Below is a small trained network, with its code and all its weights. Each question gives an input and a class and asks what happens when units are switched off, that is, made to give their printed mean instead of their output.

import numpy as np


def w(rows, s, z=0):
    codes = np.array(rows[::2]) - 128.0
    scale = np.full(codes.shape[1], s)
    scale[-1] = z or s
    return codes * scale


def f(y):
    return np.maximum(y, 0)


def log_softmax(a):
    a = a - a.max(-1, keepdims=True)
    return a - np.log(np.exp(a).sum(-1, keepdims=True))


def net(x, mask):
    res = np.array(x, float).reshape(1, 7) / 4 @ E
    y = f(res @ A[0][:, :-1].T + A[0][:, -1])
    res = res + np.where(mask, y, B[0][:, -1]) @ B[0][:, :-1]
    return log_softmax(res[-1] @ U[:, :-1].T + U[:, -1])


A, B = {}, {}
E = w([
[116,122,219],'x0',
[2,141,134],'x1',
[162,87,146],'x2',
[90,125,110],'x3',
[80,112,57],'x4',
[129,199,67],'x5',
[136,34,84],'x6',
],0.0089)
A[0] = w([
[130,125,127,114],'neuron 1',
[170,166,13,155],'neuron 2',
[144,28,105,244],'neuron 3',
[34,48,128,254],'neuron 4',
[126,159,2,232],'neuron 5',
[202,118,209,185],'neuron 6',
],0.0079,0.0064)
B[0] = w([
[138,127,119,128],'neuron 1',
[96,122,1,195],'neuron 2',
[136,6,139,240],'neuron 3',
[47,43,184,254],'neuron 4',
[71,89,78,230],'neuron 5',
[162,116,220,210],'neuron 6',
],0.0084,0.0089)
U = w([
[60,183,225,74],'0',
[157,186,16,156],'1',
[21,175,89,145],'2',
[117,2,118,161],'3',
[148,173,93,115],'4',
[165,164,119,3],'5',
[164,162,120,2],'6',
[235,150,230,198],'7',
],0.0073,0.0085)

Each question gives the input, the list of numbers given to net, and the class t.
The units are the neurons (one row each of A and B). Each row of codes is followed by its name. A weight is (code - 128) times the scale printed after its matrix; where a second scale follows, it is the last column's (A, B and U).
mask holds one flag per neuron, in row order. A switched-off neuron (its flag False) gives its mean, the last column of its row in B, instead of its output. The means were averaged over made-up inputs and are rounded, as every weight is.
A unit's drop is (log p(t) with every unit on - log p(t) with that unit switched off) / (log p(t) with every unit on - log p(t) with every unit switched off).
The circuit of an input: a set's keep is (log p(t) with only the set's units on - log p(t) with every unit switched off) / (log p(t) with every unit on - log p(t) with every unit switched off). Starting from all 6 units, units are removed one at a time, each time the one whose removal leaves the highest keep (on an exact tie, the one counted first), for as long as the keep stays at least 0.8.
circuit, biggest first: the units of the circuit, biggest drop first
most important unit: the unit with the biggest drop
k most important neurons: the k neurons with the biggest drops, biggest first
drop of u: that unit's drop, to one decimal
input [-2,-6,5,-8,0,-7,2], class 7: circuit, biggest first : [neuron 6; neuron 4]
input [4,-6,3,6,-7,0,7], class 7: most important unit : neuron 6
input [-7,-1,-1,0,-3,2,-3], class 1: circuit, biggest first : [neuron 4; neuron 2]
input [5,0,-5,2,-6,-6,2], class 7: circuit, biggest first : [neuron 5; neuron 6]
input [-4,-4,-4,-7,1,5,-1], class 1: circuit, biggest first : [neuron 4; neuron 2]
input [5,4,-4,-6,0,-4,-3], class 7: 2 most important neurons : [neuron 5; neuron 2]
input [2,-7,-2,5,7,7,-2], class 1: 2 most important neurons : [neuron 4; neuron 2]
input [5,1,4,3,-5,4,6], class 7: circuit, biggest first : [neuron 5; neuron 2]
input [-2,-6,-1,-2,-3,3,-2], class 1: 3 most important neurons : [neuron 2; neuron 4; neuron 3]
input [-4,-4,6,3,1,-5,-6], class 7: 2 most important neurons : [neuron 4; neuron 5]
input [1,1,-1,-5,4,-3,-8], class 7: 3 most important neurons : [neuron 5; neuron 2; neuron 4]
input [7,4,2,0,-4,6,3], class 7: 3 most important neurons : [neuron 5; neuron 2; neuron 3]
input [-7,-7,4,-5,-1,8,5], class 1: drop of neuron 2 : 0.8
input [7,-6,-1,5,-3,-1,1], class 7: drop of neuron 5 : 0.1
input [-1,-2,3,7,-4,1,-4], class 7: drop of neuron 2 : 0.2
input [-4,2,6,-4,-2,-2,-2], class 7: drop of neuron 3 : 0.0
